Each row is followed by its class; each block has classes of its own.
[-16   6 -16  23 -22  62   3   9  37   1  15  19  -7  40  -2  76  18  12
  44 -26 -33 -12  11   4  31 -85 -21 -75  13  19 -55 -39]
k966
[ 10 -42 -60   5  19  39   2  -2  -1 -20 -26  25 -11 -12  -6  13  13 -10
 -38  -9  19  -8 -12  -1  -9  12  13  12  29  25 -54  91]
k814
[  1  47 -20 -31   7  -5  15  -5  28   1  -9 -30  17 -23   4 -25 -10   0
  22  -7   1  26 -23  18  15  -2   9   3   8  -6  13 -34]
k814
[  6 -22 -31 -20   7  25  36  40   8 -20 -22  11   4 -10  25 -15  37 -21
 -60 -23 -32 -20  35  15  60  38  -6  26   9  33 -48  15]
k37
[ -4 -21  35  -3 -13  49  18   5 -27 -21  14  -8 -31  -2   0 -35  30 -53
 -94 -57   4   2  -3 -50 -46  31 -26  52 -51  51  -7  16]
k37
[  9 -35 -61 -20  57  -9  -8  19 -58 -39 -35  22  33  11 -34   5 -14  36
 -41 -31 -55  15 -15  37  68  62 -26  34 -22  19  -2   5]
k685
[ 14 -22 -25  33  60   5  20  23 -26  -4  -7  39  -4  38 -22   5 -14  16
 -32 -23 -29 -22   9 -24  14  46 -11  22 -11 -17  -6   6]
k996
[  9 -16  35   6 -12 -10  20   9  23  -2  -9   3  -5 -24   7 -30   1 -43
 -50   4  17  19  21 -23   0  -9   5 -40 -17  28  12  19]
k642
[-108  -25  -14  -40  -20  -20   -3  -37   26   40    6  -22  -12  -13
   46   31   15  -27    8   -5  -19   14  -31   39   26  -17   31   -7
   -2   15  -28   28]
k685
[-31 -13 -26 -53  37 -26  11   0  -3   7 -14  44 -19  10 -19  32 -35  60
 -49  37  13  41  -2  21  31  -9  30  73 -18  27   6 -12]
k685
[-16 -19 -23 -57  -4   2  24   9  -7  15 -18  -5 -23  -6  38  11   5  11
  10 -13 -16   6 -13 -10 -29 -28  10  29 -24  38 -26   5]
k37
[-24  63  -1  21  84  32  25  66 -18  31   3 -26 -31  10  20 -17 -28 -26
 -58 -33 -26  29  -7 -15 -12 -13  35  90 -83  37 -10 -14]
k814
[-16  43   1  -2 -28  -2  -2  -4   5   2 -19 -53  11   9  -5   5  -2  28
  66 -27 -59  15 -12  21  21  25   1  -6 -12 -23   8 -51]
k642
[ 61 -48   1  34   6 -48 -26   1 -33 -34 -30  34  44  -8 -35  11  -2  11
 -13 -21 -14  28  12 -29  27  47  -1  34  33  16 -30  62]
k642
[  5  -9  33  26  -5 -32 -12  22  21   5   1 -12  15 -14   6  14 -13  -5
   2 -25  -9  15  13   9  20  25   2   9  19   1   5   6]
k642
[-45  34 -12  -7  -8  23 -13  19   2  -3  24  13 -27  40  -6  34  23 -24
 -13  -1 -40 -35  30  62  -2 -27 -18 -36 -22 -16  34 -36]
k966
[  0   3 -19 -18  11  38  54  11 -42 -33 -22 -17 -26  -7  39 -41  13  -4
 -41 -37 -12 -35 -19 -24 -38  55  -8  31 -60 -31  37 -20]
k485
[ 28  23 -38  -5 -10  -6  18 -11  -3 -15 -10  -8  -1   7   8  -3 -30   9
 -11  19  -3   7  14  11  20  11  -7  42 -16 -12   8 -34]
k996
[-59  -1 -45 -13   4  60  18 -14 -17  24  11  16 -36  23  41  15   7 -21
 -47 -20 -32  19   8 -31   9   3  20  46 -47  27 -15 -20]
k996
[  9  -6 -20  10  21 -14  -3  26   6  -1   2  30  11   9   6  33  28  13
  -9 -21 -37   3   5 -23  15  -3  22  44   7  27 -56  30]
k966
[ 12 -23  17  20  35 -10  -4  12  -2 -26 -11  26   2  26 -11  23  -8  14
 -20  -7  -5  -4  26  25  38  12  11  38  -3   4 -28  42]
k487
[-10 -15 -34 -43 -19  -4   0  -4  -9   7 -18  41 -12  -4   9   2 -12  -6
 -26  74   9  25  49  17  -3 -27  35  15  16  19  17  20]
k642
[-31 -19 -31  35  28  -6 -19  -2 -25 -25 -30  36  -4  25 -10  48   5   7
  -2  21 -49  -1 -17  29  19  30   6  -2 -16  -4 -25  41]
k996
[-17 -15   9  25  30  -1   2  -6 -40   7 -16 -21  28 -17 -14  -8 -18  12
 -41 -20 -20  12  10 -12  24  68  20  25 -18  -3  -3  23]
k389
[-41  23 -11 -22 -69  36  19 -14  29   7   0 -37 -17 -34  26  -8  85 -44
 -20 -33 -25 -11  11 -30  -3  12   8   5   3  39 -44   9]
k37
[  5  48 -36  -7  23  -4  18 -25 -16 -61 -16 -27  -3 -13  -1 -19 -26 -41
 -60   7  25   3 -14  24  13  26   8  28 -28 -48  51  19]
k814
[ 40  18  -7  -5 -55 -34  11 -21   4  -3 -26   6  12 -14  33  23  40   7
  13  -1 -19  -8  13 -17  -3 -43   6 -29   4  23 -24 -21]
k966
[ -8 -14  13  35   9  -1   4   1 -42   8  -9 -29  -2   4  13 -21  -3 -10
   0   2 -30  16  26  -9  -6  41  38  30 -32  20 -10  50]
k487
[ -3  18  40  58  -8  25  15  32  -6  20  32  -4  13   8  11 -13  22 -34
  25 -39 -17 -14  13 -51 -16  -7  -9  27   2  -6 -24 -23]
k485
[  8   8  29  20  10 -33 -11   1   9  -8 -21  -1  15  -2  24  35   9  13
  19   2 -13 -32  -2   2 -16 -36   4   4  11   8 -16  23]
k487
[ 43  -5  45  32  44 -52   6  46  32   2   3  28  -1  26 -39 -14 -14 -37
   4  -2  19   6  28  49  17 -19 -10 -91 -19 -24  17  -3]
k966
[-12  -4 -36 -18  45  -8  -2 -20  -4 -18 -32 -32   0 -20  30   0 -12 -31
 -11   3  18  -4 -13  25 -10   7  32  -5 -14 -32  26  46]
k487
[-31  13  -1  18  26 -50   0  38  22 -23  16  16  30   4   9   6   5 -17
 -16 -17 -34  11  13  29  88  47   1  21  -1 -13  20  16]
k685
[  7 -12  19  12 -21  11   2   1   4  17  32   4 -15  14 -22 -27  38 -30
   4 -45   1 -20  52 -35 -30   7 -10 -34  -7  12  11  33]
k487
[-26 -29 -43 -83  11  33  11 -15 -14 -32 -11  31 -18  11  27  19 -23  32
 -48  36  -8   3 -24  44 -13 -15  -1  19 -20  15  33 -27]
k966
[ 16 -28  -7  23  -1 -32   3 -27 -14  -9 -15  -8  21 -11  -2  31 -44  36
   8  22  27  -8   7 -24 -12  17  25  42  23 -26 -24  77]
k389
[ 13 -22  -7  17  40   9  12  24  -4 -13   8   5 -25  12 -63 -29   7 -33
 -67 -17   6   9  62   8  30  24   9  -6 -47  25 -20  73]
k487
[ 12 -23 -21  27 -10  25  -9 -14 -39  -2 -35   8  24   4 -32  31  10  38
  -5 -19 -47  25  12 -38  37  21  11  22  25  32 -56   6]
k642
[  7 -36 -69 -19  19  29  12  23  -6 -51 -25  -5 -13 -19  33 -16 -20 -16
 -60  21   1   1  -1  -1 -13  50  24  76 -11  10  -5  95]
k642
[-45  -1  30 -14  -8  16  13  22  43 -19  11  29   5 -16  10  -3  53 -13
  -8  29 -18 -32 -38 -15 -30 -31  -5  37  13  30 -61  38]
k485
[-28  -7  -7   5 -24   8 -14  -9 -18  27  -9 -29  -4 -25 -10  26  -9  25
  -7   7  -7  -8  20  12 -28  11  11   3 -10  22  -7  29]
k389
[-25 -18 -19  30 -45  25 -22  -4 -23  17  14 -23 -13   6 -21  47 -18  52
  41  -4 -17  -2  30   0 -29  32  13  40  -1  15 -25  59]
k389
[ 42  23   9  34  -2 -34   0  12 -12 -16  16  17   6   8 -35  -8  -3  -3
   3 -20   7  -5  21 -20 -16  17 -11  19   9  -9  20  32]
k814
[ 47  -2  -7 100   2  27 -11  23 -22 -14 -14  -2  -1  22 -24  18  29 -67
 -24 -36 -14   8  41 -10  22  -3   7 -34 -23  15 -65  47]
k966
[-31 -50 -28  16  43 -26   5  -7 -45 -22 -25  17   9  32 -13  20 -41  21
 -11  28 -22   4  -9  48  51  55  15  23   4 -30  -2  51]
k685
[  36 -104  -29   40   45  -13    2   -4  -49  -10  -26   48   -7   30
  -71   50  -30   38  -48   14    5   -6   34   31   36   34   16  -12
   30    1  -63   85]
k966
[ -9  10 -30 -83  -5 -18  31  -1  28   9  -1  28 -16 -19  35  16  31  16
 -56   6  -9 -31  45 -16   8 -73  12  28 -15  54 -20   9]
k487
[ -4  27 -76 -50  10 -23  15 -19   5 -34 -31 -19  15 -14  16  -1 -22  -9
  17  34   4   0 -31  24   9 -34  -5 -23 -15 -31  35   4]
k685
[-16  20   0   6   6  -2  -6 -18  44 -27  -9   7  21  -1  35  26  -1 -22
  14  13  -8  -8 -54   0   2 -33 -15   5  10 -11 -19 -13]
k996
[-48  47  -8 -13  25  19  34   7  -7  39  10 -13 -44  15 -26 -30  10 -16
 -34 -12 -13   2  15  -5 -18   7  30   0 -41  -4  19 -12]
k814
[ -14   94   -6   13  -15   28   42  -26    4   45  -11  -57   -5    4
   60   -4    2  -36   -5  -26  -33   11   -5  -60    7  -73   13   23
  -58    9  -27 -114]
k996
[-58 -12 -10 -12  39 -24   1  46  14  28   5  -4  -8  -9  27  32   3 -19
  17 -23 -32  31   5  23  34  10  34  18 -11  16 -20  27]
k37
[-16 -34 -28 -15  49   0  18  27  41  27  -4  21 -23 -29  18 -19  -8 -63
 -31  10  50  24   0  14 -11 -37  36 -47  -2  30 -20  81]
k814
[-16 -32   6 -28  -9 -27  13   5  13  25 -18  18 -37   1   6 -20  20 -34
 -46   2   0   0  35  24  -1   5  32   4 -18  17 -26  53]
k642
[ -2 -53  19  37 -25 -12  25 -36 -25  41  -1  33 -18  16  -2  -2  -1 -42
 -30  39   0   4  27 -51 -22 -55  12 -26 -15  51 -68  51]
k996
[ 15 -34   4 -54   1  13  18  41  45 -29  28  68  19  18 -25 -36  14 -33
 -15  42   4  -7  28  12  19 -49 -39   4  41  46 -41  30]
k37
[-35  39  35 -34 -10 -29  16  10  24  62  12  -2  -8   5   0  13 -11  39
  12   5 -17   3  32  -3  -1 -55  21  27 -32  24 -21 -39]
k389
[-22  10 -12 -53 -26  29  23  -3  28 -10 -24   2 -25  -4  11  17  27   4
 -42 -37 -35  12   2   0  33 -42  -9 -15 -50  52 -35 -29]
k642
[  9  -4 -39  15  15  24  18 -21  -8 -17  -5  -4 -13   7  12  14 -17 -58
 -43 -20  26  -7  -5 -16  -1 -52   7  26  -8   3 -54  69]
k814
[  8  -7 -29 -53 -28 -42  21 -25 -22  -7 -25 -27   5 -36  23 -15  -5  -3
   6  22   7  17   2   3 -11  16  16  16   4  -4  24   7]
k37
[ 21 -25  -7  17  10 -48  11 -20 -42 -13 -23   7  18   1 -15 -20  -4  10
  -6  -8  -5  20 -18 -44  -1  44  11  23 -13  -2   1  44]
k685
[-14 -79 -18  10  44 -20 -21   5 -28 -35 -20  42  15  -1 -31  38 -29  23
 -38  12 -13  22  -2  14  33  65  19  29  30  -1  -6  90]
k642
[  3  29   8   1   1  23  -2  -8  14 -18 -16 -27  21  11  -1 -16   1 -19
  36  15 -15   0   4  30  14 -30  -6 -36  -5  -5  -2 -20]
k487

Next block, with new classes.
[-11  -1  -1 -21  -3 -26 -49 -26 -15  22  -9 -33 -26  14   0   4   0  -6
 -44 -29  -6 -38  33 -56   3  -4   8   3  -6 -37  30  13]
k432
[  8  35  34 -23 -31 -22 -61 -56  -8  20  -2 -14   5  17  39  43  -2  19
 -17 -27   3 -34 -42  74 -19 -74  16  -6  22 -17  80  40]
k296
[-29  25  -5  22  17  19  31  21 -10  -5  43  -9  20  32   6 -28 -24   6
  -9  -9  17   1 -28  13  32   9 -65   8 -53   2 -13   1]
k450
[ -1  -6 -26 -15 -12  -2 -44 -49  36  -6  21 -14   3  62  -2  28 -29  27
  -8 -57   4 -60  24 -25  -5  -1 -33   5  23 -66  -2 -17]
k766
[-34 -30  27 -18  29   0 -52 -20   8 -22 -42  23 -22  39  31 -12  41 -23
   3 -12  18 -34 -22 -77 -24  -4  58  12 -13 -86   5 -10]
k766
[-31  -8   5 -12  28   5  21 -23  17  -6 -40   3 -10 -35 -12   1 -11   6
 -17   9  31  15  25   3   8 -27 -11  -8 -20 -77 -16 -33]
k827
[ -3  -3 -20  16  -5   5   2  -5   1 -27 -39  -8  -5  41  37  -4 -11  23
 -10 -18  18  11  14  -8  40   6 -48  10   9 -39  -9  -6]
k563
[-14  -4 -12  14  -7 -36 -21 -12 -40  17  16  -3 -13   7  12 -21  39 -24
   7  -3  10   2 -33 -14  16 -10  -7  -6 -11  34  11 -40]
k54
[-12   2  28 -34  -8 -12 -24 -22  44 -37  29  30   7  39   2 -20  -8 -16
  24  21 -16   9 -49  45  -1 -13  14 -16  36  34  20  28]
k296
[  7 -32  44 -17  -8  25  20   9 -20   2 -55  25 -11 -49 -47 -14  -6 -26
  -9   0 -47  41  25  22  -5 -33 -38 -49  83  15  20  20]
k563
[ 41  16 -39  14  10  -2  16  26   4  14 -14 -50 -17  72 -23 -36  33  48
   3 -27 -35   5  61 -30  24   7  22  28 -43  11  -5  24]
k54
[ -6 -11 -24 -12 -18 -15 -49 -47  17  -7   1  -1 -10  14  28  -7  13  29
  19 -31  12 -63   0 -96 -48  32  29  11  55 -41  35  -6]
k359
[ 30  13  35   3 -32   2 -19  30  -8  -5  -6  -2 -41 -11  42 -25  20  50
  31 -29   7  21 -19  -7   5  -7  36  -6  11 -19  28  14]
k630
[ -7   0 -45  -9 -23 -21 -14 -42 -59 -24 -16  -9 -80  52 -13  -8  50   4
 -20 -29   7  -8  53 -15  17   5  55 -10  32 -37  46  49]
k630
[ 10   2  27  14  -9 -28 -15 -32 -31  25  44  17  -2  -4   7 -16   8 -70
  51   9  -9   0  -6  26 -10  -9  27  -2 -13  52  -5  34]
k359
[ -8  10   0   4   8  19  10  25   7   2   8 -10   5  53  -2 -42  10  -1
  11  -7  -8   8 -24 -39  29  17 -65  -8   4  32 -38 -19]
k54
[ 15  -4 -38  -9   3  10  11 -24  24 -14 -32   3 -45 -15  -6 -34  37  57
  26 -48 -11 -29  -3   7  24  -4  22 -35  93  39  33  21]
k359
[ 55  21 -34 -27  -1 -23 -93  21 -63  52  25  21 -38  79   4 -23  26  65
  -4 -65 -50 -34   2  -2   2 -13  86  24 -28 -20   3  52]
k766
[ 50  29  68  -5  27  78  -2  44  31  -6 -64 -36  -1  24 -11 -50  -7  83
  24  -9 -13  -5 -49 -32  10  27 -27  58   5  41 -64  96]
k940
[  1  12  40  15   4  14  11  -4  11 -20 -58   7  37 -49   0  28  -9  23
 -12   8   2  17 -25  44 -18 -70 -29   3  38 -43  26 -12]
k827
[-47   5   7  11  40  59  86 -41  63  31  53  46  -7 -50 -22  75 -43 -28
 -17 -50   1  15  16  79 -29 -41  56 -16 -70 -84 -59  14]
k827
[-22  27  38  -7  22  -3  13 -57  18  -2  33 -28  37  14 -33  14  -7  18
  48 -21  16 -21 -41 -13 -13  -5 -21  40 -17 -35  -8   9]
k54
[ -1  -5  25  32   6  31  33  47  -7 -12 -58 -47  20  28 -13   6   2  17
 -28  33   2   9   7 -28  32  -9 -41  38  18 -19 -11   5]
k54
[  7  50 -45   6   0 -28  -9   4 -50  20  46 -11   2  59   5 -48  31  84
  -4 -10 -16   2   2   1  21  11  14  30 -56 -10  -4  31]
k198
[  22   59   -6   38   -6   47  -58  -14   21   82   34   38    0  109
   93  -19  -30   -3   69  -70   35  -35 -105    9  -33   23  -58  -38
  -57   59    3   -8]
k827
[-10  11  26   2   0  32   5 -16 -14  27   9  18  21 -40 -49 -49 -19  47
  39  -7 -45  13 -41  33 -18   3 -22 -18 -28  22  39  16]
k198
[-10 -19   4 -10  12 -29  -5  10 -22   4   9  -6  -5   9  13  -1  14   0
  -3  31  29  -7 -35  14  -6 -20  42   3  -7  22  16   4]
k450
[-10 -14  -4  21 -11 -14  22  -7   5   0 -13   2   7 -54  26  16  -2 -54
   0 -25  14  -3  -4  24 -13 -17 -15 -17  20  -3  18 -33]
k432
[ 28 -21  -5 -28 -32  -3 -54 -24  20 -21 -22   4 -60 -25   6 -37  35  51
  47 -62  -5   1  -5  -1   7 -11  28 -22  37  13  27   5]
k766
[ -7  -1 -23   6   4  30  -7  -8  54 -46  -5  27  15  30  20 -34 -17  19
  -7 -34 -13  -4 -46  -2   5   8 -19   2   5  25   9  -8]
k296
[  2   2  33  -6  17  24   4  21   7  -9  16  -4  17 -59   0 -34  -3  17
 -38  11 -42  13  15  -8  16 -20 -52  12 -41  11 -37 -21]
k766
[-52 -16   3 -27  57  46  98 -42  49 -34 -26  -5  62  20 -60  54   9 -21
  11  65  50 -19 -35 -73 -52   2 -39 -27  78 -11  11   2]
k432
[-23   0 -10  -8 -18  45   9 -42  28  -7  46  32 -33  12   9  48  -5   6
   4 -61  27 -37 -38 -40 -41  23  52   9  34 -13 -37  32]
k411
[  3 -16  31  36 -16 -12  -5  31  -3  34  29  -6   5 -58  17 -12  -3 -10
   4  17 -23   9 -22   1 -15   3  24  25 -45  29  15 -41]
k54
[-29   5  57 -15   9  -2  -5  16  13  -1 -13  20   8  57   2   0 -38 -36
  -7  26  18 -19 -37  55  19 -19  -1   2  47 -66  10  24]
k296
[  9 -28  30  18 -18 -39   1  34 -46   5 -41 -17  -7 -43 -14   4  16 -27
 -13  38  36  23  27 -11  -6 -23  23  22  12 -62  -7 -10]
k940
[ 33 -21  45  21 -53 -40   3 -10   6  14  14  -8 -40 -95  12  55   1  -8
  -4  -2  14   6 -19  54 -40 -26  66   5  26  48  51  15]
k14
[ -6  -3  85  -7 -18 -16 -35 -22  28  -1  30 -40  21 -69   2 -11 -39  28
  11  26  -6 -21 -62  31 -10 -24 -47   5   7  72  66   1]
k450
[ 14 -51  41  13 -56  -2   2 -29  47 -44 -38 -46 -23 -60  13  50 -24 -14
 -12  27  47  25  11 -27 -16   5 -16  14   7  37  10  -5]
k14
[ 54   6  23  54 -18 -38   8  31 -10 -10 -26 -19 -18  11  54  47  23 -23
 -45 -12  15  20 -37  83  51 -72  13  10  14  91 -21  22]
k14
[-10  -4   7   4  -2   2 -20  21 -30 -43 -64  20  -3  29  12 -29  18  -6
  -1  43  -5 -21 -35 -11  10  18   4  16  68   2  31   3]
k411
[-19  37  25  37  28  13 -12  19 -47  28  10 -31  17 100 -40 -16   5 -24
 -66   4   5 -18   3 -82  44 -12 -86   8 -32 -22 -19  32]
k940
[-20  -3   9   3 -14  24 -25  12 -42  -1 -19  -6  29 -24  18  30 -41  -1
 -69  39 -20   3  15 -14  17 -17 -40  24 -52 -43 -14 -28]
k411
[ -7  29  47 -23  13   5 -27  11   7  -3   2   4  19  32 -35 -15 -20  46
 -34  21 -51 -20 -26  28   7 -28  21  20  20 -30  71  59]
k296
[  9   0 -15  -2 -25  -1   3  21  36 -11  15  -5  42 -38  49  17 -46  21
 -52  29 -34   9  39  50 -28 -13   5  32 -53 -42  11 -26]
k296
[ -7  37  -8   5  13 -22 -11 -36   6   9  35 -28  26  96 -17  37  37  32
   2 -12 -11 -37 -44   0  10 -45   1  -5  33  15  45  19]
k54
[  4  23  37 -18  -4 -31 -19   6 -22  12  32   6   9  16 -17   2   4   5
  18  31   9 -24 -43  28 -17   1   3  20  64 -11 -15  40]
k940
[-16 -35  21   9 -13 -32 -18 -49  33 -33 -13 -38 -25  18 -63 -12  -3 -43
 -14 -46 -30 -32  40 -36  16  -5 -11  21  70   2  10   2]
k54
[  0  -8 -42   1  19  53  39  -1  53  26  -8  -1 -14  49  -9 -18  38  17
  41 -41 -12  -1   8 -65 -43  24  27 -40 -28  13  12 -15]
k54
[  7  -9  10   2  22 -73 -16 -27 -33 -44  21  28  52  54 -49  40  -5 -43
 -15  26   0   5 -71  27  19 -49 -10  14  42  49 -21   3]
k14
[  0 -10 -50 -29   7  21  28   2  34 -14  -5  17 -28  25 -39  -7  39  40
  17 -10  -5 -10  18 -33 -41  33  55 -22  59 -27  -1  33]
k940
[ 47 -16  30   5 -58 -15 -31   3  18 -41   1   6   8 -27 -33 -26 -17  -9
 -20  -1 -75   9   4  43 -31 -24   7  19  92 101  55  54]
k296
[ 11  24 -18  33 -27  12  -1  -3  23 -13 -11   7  25  33  42 -42  19  32
  52 -23 -34   5 -20  39 -29   9 -12 -10 -13  14  40   6]
k198
[-11  -9  17   3   8  23  44 -25  11 -16 -39 -40  12   7 -33   2  -1 -25
 -19  40  -3 -26  65 -43  -4   0 -45   5  57 -14   7  33]
k359
[-20 -38 -47 -28 -13  10  33   3   2 -57 -67 -43 -32 -29 -91 -13  -7  78
 -58  -2 -20 -19  84 -13  10   6  -4   3  98 -60  79  27]
k450
[  1 -20 -10 -21   8 -22  37 -77  27 -47 -22 -34 -13  35 -60  -6  16 -45
  22 -30  37 -12  59  19  37 -37 -84 -29  80   7 -39  -3]
k766
[ 11 -21  22  -1 -26 -21  -7 -41  37 -21   6 -16 -12 -10  -3  60 -28   3
   9 -13  36   3 -21  11  -9  -8  20  13  -6   0   2   8]
k14
[ -29  -22   -1  -41   46   -3   32  -79   56    3  -10   36  -39   34
 -114   -5    3  -55   20  -38  -29   -8   40   37  -10  -46   26  -88
   79   -5   19   23]
k827
[-21 -24  28 -15  -7  20  12 -62  31  -9   6 -45 -37   3  -4  37 -21   6
 -23   3  43 -25  29 -53  -6   8  -2   1   6 -19  -9  12]
k630
[ 15   7 -51  10  -7  42  54  35 -40  30   9  13 -68   3 -20 -41  36  22
   5 -15   5  11  40  29  24  30   5 -22   5  21   1  32]
k766
[ 12 -23  29  -2 -17  28 -28  -2  64 -38 -19 -12 -26 -16  20 -18 -26  37
 -15 -30 -49 -14  11 -25   0  12  13   4  20   7  14   2]
k630
[ 18 -34 -35  15 -10 -24   8  28 -45   5  15  38 -48  -9 -62 -33  -3   3
  14   7  33  66  20 -22  22   6  48   5 -11   6 -41  -4]
k827
[-21   6  -6  26  17   4  39  35 -31  34  25  11 -12 -26   2   6   3 -23
 -43  25   9   0   7  39  16   1   9   8 -31 -30 -38   1]
k940
[-15   3  46 -25  53 -18  44  11 -27 -20 -56  29   2 -21 -38  16  40 -18
 -33   3   2   0 -47  17  -3 -53  27  -7  58 -36 -11  18]
k14
[ -4 -35 -53 -41 -27  30 -10 -50  62 -32 -10 -31  -8  44 -24   7 -34  33
 -38  -7  13   5  60 -73  -9  12 -35 -20  -9  -6   5  -7]
k296
[  8 -51 -10  -8  15  23  -2  30  31 -29   3   5  -5   4   8 -28  13  11
 -28  56 -10   8  15 -83  -7  31  10  22 -16  47 -54 -21]
k766
[ 31  36  38  26  -7 -14 -63  37 -46  46   4  16 -22  13  13 -36  18  22
   6 -39 -33 -19 -74  55  26 -27  12  -2  17  39  29  42]
k940
[-20  24 -50   6   3 -20   0 -35  39  -8  64 -12  10  23  65  25  -3   6
  -7 -34  29 -25 -20  -4  15  11 -17   3 -42   3 -19 -28]
k432
[ 37 -21 -12 -14 -21  18 -29  -2  76 -31 -17   0   7  34  17 -33 -26  37
  34 -65  13  33  -5 -55  -8  -5  -8  -7 -33  -6 -21 -21]
k296
[  18    9   34   -8   32  -13  -20  -28  -33    6  -15   46  -16   46
  -46   -3    7  -24   54  -51    7    7 -106   45   17  -27   30  -17
    2   52   -3   51]
k14
[  8 -40  51 -32 -43  25 -57 -87  87 -41 -11 -49 -46 -21  17  23 -12  -7
 -15 -21 -19 -32  17   4   3 -24 -34 -12  58  88  -9  34]
k766
[-15  10  29 -13   0 -28 -26 -25 -52 -28   4  18  22 -25  -8  -6   3 -32
   2  19 -13  26 -24  30  31 -43 -13   6 -28  -4 -14 -11]
k411
[ 12   6   8  17   5   4 -28 -32  38 -70 -26  16   9   6  43 -42   9 -26
  13 -65 -78  10  -3  40  12 -27  -3  -7 -28  26   7  -4]
k630
[ -5  48 -24  29   5 -15  15  30 -53  20  60  11   2  40  37 -44  31  -4
 -10  21  -2 -22   2 -26  17  32 -13  23  -1   8 -13  22]
k359
[  4  16  25 -18  -8 -12 -27  38 -75 -24 -57 -20 -19  83 -17 -49  67   5
 -71  84  -2   0   0 -71   5 -15   4  19  76  33  65  78]
k296
[-54  -1   6   6  31  11 -21  -5 -37  14 -43  44  66  24  59 -31  -6 -72
 -24   2 -25  -2 -36  15 -21 -28 -69 -26 -65 -62 -47 -69]
k198
